Q:
[[ 0.68  0.03 -4.23 -0.05 -1.53 -4.42 -4.52]
 [-2.46 -0.22 -5.02 -0.47 -2.03 -0.03 -4.21]
 [-2.52  1.40  2.88  2.01 -1.94  2.47  1.66]]
A: 0.03

Q:
[[ 0.15 -1.91 -0.14  3.98 -1.17 -3.83]
 [-1.69 -0.04 -0.18  2.65  3.23 -1.94]
 [-2.81  5.33  2.96  0.95  4.91 -0.24]]
A: -1.91

Q:
[[-0.32 -0.45 -0.30 -0.88]
 [ 0.39 -0.23 -0.07 -0.10]
 [ 5.58  4.19 -2.58 -1.33]]
A: -0.45

Q:
[[-2.68 -0.07  5.71  2.28 -2.26  2.31]
 [-0.58 -1.47  0.74 -0.62  0.40 -0.21]
 [ 0.43  0.72 -0.53 -0.20 -0.88  0.23]]
A: -0.07

Q:
[[-1.70 -1.11 -1.02  2.71 -0.66 -0.59]
 [-1.62  4.82 -0.99 -0.71  0.48 -1.53]
 [-1.10  4.35 -0.88  0.43  0.13 -1.57]]
A: -1.11

Q:
[[ 0.31  0.12 -0.47  2.01  0.34  0.43]
 [-0.28  0.88  0.04  0.57 -4.58  0.82]
 [ 0.26 -0.18 -0.94 -1.61  0.44 -0.91]]
A: 0.12
---
[ 1.80  2.21 -1.20  1.19 -5.79 -3.44] Out: 2.21
[ 1.60 -2.42 -5.94  2.51 -5.43  1.58] Out: -2.42
[-1.12 -3.62 -2.20 -2.02 -5.72  4.86] Out: -3.62
[-4.82 -4.32 -1.46  0.09  0.98 -4.45] Out: -4.32
[ 4.06 -0.84 -4.72  5.03 -4.00  1.58] Out: -0.84
[ 5.31 -2.23  2.73 -2.85  0.61 -5.46] Out: -2.23
---
[[-2.19, -1.63, -1.51, -0.81], [-1.57, -1.34, -1.43, -2.88], [5.60, -2.53, -5.86, -3.66]] yields -1.43
[[-3.51, -1.62, -2.45, -3.81, -0.32, 1.69, -3.44], [-1.20, -2.31, -4.79, -4.17, -0.23, -0.51, -4.16], [-3.42, -0.99, -1.61, -3.34, -0.72, 2.58, -2.52]] yields -0.51
[[-2.66, 2.47, -0.77, 0.79, -3.05], [1.67, -3.25, -0.20, 0.36, 4.67], [0.81, 0.61, 2.21, -2.96, 0.06]] yields 0.36
[[3.37, 4.02, 1.78, -1.28, -2.15, -1.43], [4.32, 4.18, 2.25, -4.12, -2.19, -2.67], [1.75, 1.92, -1.24, -1.22, -2.21, -0.53]] yields -2.19
[[0.27, 0.12, 0.22, -4.90], [-0.71, 0.01, 0.18, -4.54], [4.02, 0.12, -0.12, -0.58]] yields 0.18
[[-0.74, -4.38, -4.68, 0.49, 2.25, -2.74, -2.33], [-1.02, -3.33, 0.26, -1.07, -0.67, 1.40, 5.99], [2.59, 3.27, 0.15, -0.18, 1.55, -2.65, -2.68]] yields 1.40
---
array([[ 0.01,  0.12, -0.03,  0.22,  0.04, -0.01,  0.08],
       [-0.06,  0.00,  0.09,  0.01, -0.13,  0.10,  0.12]]) value 0.00

array([[  9.1,   0.1,   5.2,  21.0,   3.6],
       [  4.9,  13.7, -20.0,  -0.8,  14.2],
       [ 11.7,  16.4,   5.2, -15.8,  13.3]]) value 16.4

array([-11.370,   2.484,  14.666,  -0.579]) value 2.484

array([-0.028,  0.073, -0.115, -0.197,  0.033,  0.130]) value 0.073

array([  19.275,  -59.564,  125.001, -136.995,  -19.381, -165.170]) value -59.564

array([[ 0.041,  0.065,  0.163, -0.012,  0.041, -0.129,  0.010],
       [ 0.003,  0.074, -0.037,  0.036,  0.159,  0.188, -0.012]]) value 0.074
---
[[-0.54 -1.61  0.58 -1.13  1.99 -4.84 -3.67]
 [ 4.74 -0.74  5.65 -0.92  5.62  3.54  1.23]] value -0.74

[[-4.83 -4.59 -1.01 -2.69 -0.89 -1.52 -2.76]
 [ 0.40 -2.46 -0.36  4.76  3.15 -5.92 -3.82]
 [ 2.18 -0.91 -0.93  1.22 -1.45 -1.50  3.81]] value -2.46

[[-2.66  0.88  0.25 -3.04 -0.55  1.98]
 [-1.93  0.72  0.23 -2.19 -0.53  1.53]
 [-1.01  3.48 -2.44 -4.08  0.67  5.24]] value 0.72

[[-1.70  0.48 -0.56 -0.28  0.62]
 [-4.59 -1.58 -5.73 -5.28  5.19]] value -1.58

[[ 0.40 -1.25 -2.83 -4.91]
 [ 0.07 -1.91 -1.83 -0.21]
 [ 0.42 -1.76 -2.93 -2.38]] value -1.91

[[ 0.56 -1.69 -5.84 -5.05  1.02]
 [ 2.94 -4.34 -5.78 -2.32  2.34]] value -4.34
